Small tables with named rows and columns. After each table, cells are looked up by row and column.

zoripo:
|  | lop | degurab | soz | pil | des | bovob | mim | piz |
|---|---|---|---|---|---|---|---|---|
| zasipe | -42.2 | -27.1 | -56.4 | 8.9 | -50.6 | 7.1 | -63.0 | 20.1 |
| kepeza | 3.9 | -19.4 | -35.7 | 17.5 | 2.7 | -12.7 | 21.2 | -55.7 |
| nifip | -12.4 | -25.3 | 13.0 | -61.3 | -11.3 | -27.7 | 41.0 | -19.5 |
| gesasez | 15.4 | 12.5 | -15.5 | -35.3 | 8.5 | -25.6 | -33.9 | 39.9 |
| mafeguv | -12.3 | -12.0 | -43.5 | -48.8 | -23.5 | 8.4 | -29.6 | 39.3 |
| feneduf | 46.6 | 55.5 | -7.9 | 39.8 | 34.9 | -15.9 | -34.5 | -49.9 |
| luz | -33.6 | -36.2 | 15.2 | -48.2 | -9.0 | -45.4 | -6.1 | 16.5 |
| ses | 29.6 | 45.5 | 48.0 | -12.1 | 28.6 | -30.4 | -46.1 | -13.7 |
| gol | -26.5 | -31.5 | 12.8 | -14.1 | -22.1 | -12.6 | 25.3 | -56.5 |
| tiva | -11.6 | -1.8 | 17.4 | -48.4 | -9.2 | -28.9 | -22.1 | 22.4 |

What is the des of kepeza in zoripo?
2.7
What is the lop of tiva in zoripo?
-11.6
What is the pil of kepeza in zoripo?
17.5
What is the pil of gesasez in zoripo?
-35.3
What is the piz of gesasez in zoripo?
39.9
What is the lop of zasipe in zoripo?
-42.2
What is the piz of kepeza in zoripo?
-55.7
What is the pil of mafeguv in zoripo?
-48.8
What is the piz of luz in zoripo?
16.5
What is the piz of nifip in zoripo?
-19.5
What is the bovob of nifip in zoripo?
-27.7
What is the lop of gol in zoripo?
-26.5
What is the degurab of kepeza in zoripo?
-19.4
Row with the largest des: feneduf

rumip =
,sol,banuv
kol,2398,4615
zil,6097,5237
lepa,1365,4146
bopi,1462,3479
fuduri,8670,9332
nusiza,9035,9210
kip,6692,6230
bupupo,6391,5202
nos,3301,3906
zut,6528,7924
gevaru,2897,4311
sigaf,56,2909
vep,5918,7612

banuv of gevaru = 4311
sol of fuduri = 8670
banuv of fuduri = 9332
banuv of vep = 7612
banuv of nusiza = 9210
sol of vep = 5918

Table teledet
|  | mogipi | fifub |
|---|---|---|
| kup | -12.15 | -10.93 |
| zosen | 9.64 | 10.99 |
| gakole | -95.83 | -88.11 |
| vibu | -63.69 | -75.56 |
| buk | 0.11 | -28.84 |
| fis | 87.24 | 83.62 |
| bub | -19.82 | -25.75 |

mogipi of gakole is -95.83
mogipi of bub is -19.82
fifub of kup is -10.93
fifub of bub is -25.75
fifub of zosen is 10.99
mogipi of zosen is 9.64
fifub of gakole is -88.11
mogipi of fis is 87.24
mogipi of vibu is -63.69
fifub of fis is 83.62
mogipi of buk is 0.11
mogipi of kup is -12.15
fifub of buk is -28.84
fifub of vibu is -75.56

pati =
|  | zale | vavab |
|---|---|---|
| suf | 546 | 299 |
| belabes | -154 | 64 |
| von | 231 | -87 |
| mopuni | -396 | 46 |
| posen | -155 | 77 |
| tomagiz | 528 | 240 |
| vatus | 125 | -153 |
| kug | 186 | -94 |
| togeger | -666 | -23 |
| nepuse | -316 | 51 |
| munev | -350 | 44 |

vavab of von is -87
zale of suf is 546
zale of von is 231
vavab of togeger is -23
vavab of kug is -94
zale of tomagiz is 528

balon:
fields: beban, suzubav, vife, buv, sika, kapepo, selum, sivu
bola: [5765, -1530, 9807, -1742, -3748, 4384, 7006, -1760]
lif: [8876, -2810, 5520, -3788, 3201, 7593, 7682, -4725]
zevuda: [-1827, 3178, 6347, 5236, -1655, -2809, -980, 4410]
lil: [9692, -988, 7721, -2748, 3097, 6424, 9269, -5819]
nusuba: [8733, -3332, 7200, -3882, 951, 8417, 8848, -3959]
doke: [5720, -3339, 1196, -3841, 4844, 4048, 2520, -1656]
rab: [-280, 4948, 5249, 5624, 566, -3449, 40, 1256]
peg: [7803, -1823, 3517, -3081, 4800, 5730, 5411, -4138]
sil: [-505, 5576, 4702, 6168, 458, -3973, -112, 2387]
dunufi: [5347, 5763, -1701, 4046, 8229, -92, 1477, -3921]
sebifin: [827, 6039, 4296, 5726, 1744, -3641, 665, 16]
labepuz: [5054, 5952, -1726, 4237, 7743, -783, 1204, -3696]

What is the kapepo of bola in balon?
4384
What is the kapepo of peg in balon?
5730
What is the beban of bola in balon?
5765
What is the kapepo of lif in balon?
7593
What is the beban of dunufi in balon?
5347
What is the sivu of doke in balon?
-1656
What is the buv of sil in balon?
6168
What is the beban of labepuz in balon?
5054
What is the suzubav of zevuda in balon?
3178
What is the sika of sebifin in balon?
1744
What is the vife of labepuz in balon?
-1726
What is the suzubav of doke in balon?
-3339
What is the sivu of sil in balon?
2387
What is the sivu of lif in balon?
-4725

